Below are the code and all the weights of a small trained network. Each question names an input and a class and asks about switching units off, where a switched-off unit gives its printed mean instead of its output.

import numpy as np


def w(rows, s, z=0):
    codes = np.array(rows[::2]) - 128.0
    scale = np.full(codes.shape[1], s)
    scale[-1] = z or s
    return codes * scale


def f(y):
    return y / 2 * (1 + np.tanh(0.7978845608 * (y + 0.044715 * y**3)))


def log_softmax(a):
    a = a - a.max(-1, keepdims=True)
    return a - np.log(np.exp(a).sum(-1, keepdims=True))


def net(x, mask):
    res = np.array(x, float).reshape(1, 5) / 4 @ E
    y = f(res @ A[0][:, :-1].T + A[0][:, -1])
    res = res + np.where(mask, y, B[0][:, -1]) @ B[0][:, :-1]
    return log_softmax(res[-1] @ U[:, :-1].T + U[:, -1])


A, B = {}, {}
E = w([
[47,122,78,246,222],'x0',
[240,205,143,191,129],'x1',
[152,58,202,176,115],'x2',
[132,116,112,128,133],'x3',
[137,120,132,117,146],'x4',
],0.012)
A[0] = w([
[6,26,187,127,113,193],'neuron 0',
[130,163,102,154,183,83],'neuron 1',
[68,80,132,163,160,147],'neuron 2',
[244,67,141,207,124,98],'neuron 3',
[135,164,70,172,121,108],'neuron 4',
[45,123,72,54,153,216],'neuron 5',
[166,240,92,81,101,127],'neuron 6',
[168,168,169,171,161,175],'neuron 7',
[64,132,73,37,136,139],'neuron 8',
[153,226,91,122,137,77],'neuron 9',
[205,213,113,110,159,77],'neuron 10',
[228,149,78,52,37,255],'neuron 11',
[144,31,121,86,49,185],'neuron 12',
],0.012,0.006)
B[0] = w([
[156,41,149,247,110,220],'neuron 0',
[39,164,90,87,218,158],'neuron 1',
[192,142,90,221,118,180],'neuron 2',
[22,224,178,109,33,182],'neuron 3',
[109,200,57,38,168,157],'neuron 4',
[104,235,102,145,2,200],'neuron 5',
[245,131,75,187,154,196],'neuron 6',
[82,205,62,79,91,173],'neuron 7',
[49,175,225,92,30,183],'neuron 8',
[190,126,33,137,211,171],'neuron 9',
[171,143,65,191,130,180],'neuron 10',
[243,133,196,203,43,250],'neuron 11',
[147,62,252,109,129,198],'neuron 12',
],0.0083,0.019)
U = w([
[161,194,173,48,85,161],'0',
[208,107,91,174,178,177],'1',
[37,193,91,118,138,254],'2',
[130,185,31,62,254,14],'3',
[155,29,209,48,153,11],'4',
],0.011,0.0058)

Each question gives the input, the list of numbers given to net, and the class t.
The units are the neurons (one row each of A and B). Each row of codes is followed by its name. A weight is (code - 128) times the scale printed after its matrix; where a second scale follows, it is the last column's (A, B and U).
mask holds one flag per neuron, in row order. A switched-off neuron (its flag False) gives its mean, the last column of its row in B, instead of its output. The means were averaged over made-up inputs and are rounded, as every weight is.
A unit's drop is (log p(t) with every unit on - log p(t) with that unit switched off) / (log p(t) with every unit on - log p(t) with every unit switched off).
The circuit of an input: a set's keep is (log p(t) with only the set's units on - log p(t) with every unit switched off) / (log p(t) with every unit on - log p(t) with every unit switched off). Starting from the 12 units with the biggest drops (on a tie, the unit counted first), units are removed one at a time, each time the one whose removal leaves the highest keep (on an exact tie, the one counted first), for as long as the keep stays at least 0.8.
circuit, biggest first: the units of the circuit, biggest drop first
most important unit: the unit with the biggest drop
k most important neurons: the k neurons with the biggest drops, biggest first
drop of u: that unit's drop, to one decimal
input [2,3,3,-4,-6], class 2: most important unit : neuron 11
input [-5,0,2,5,2], class 4: circuit, biggest first : [neuron 5; neuron 12]
input [3,-5,0,4,0], class 2: 3 most important neurons : [neuron 11; neuron 5; neuron 6]
input [1,3,2,-7,-4], class 2: 2 most important neurons : [neuron 11; neuron 12]
input [1,5,-6,-5,0], class 3: 2 most important neurons : [neuron 0; neuron 4]
input [1,5,-5,-7,-1], class 3: 2 most important neurons : [neuron 0; neuron 4]
input [-7,1,-6,-1,7], class 1: drop of neuron 6 : 0.7
input [8,-2,-1,-2,3], class 2: drop of neuron 6 : 0.4
input [-1,-5,6,-8,6], class 4: drop of neuron 6 : 0.1
input [-2,8,2,2,5], class 0: 3 most important neurons : [neuron 3; neuron 0; neuron 7]
input [0,-1,1,-3,-4], class 4: drop of neuron 10 : 0.2
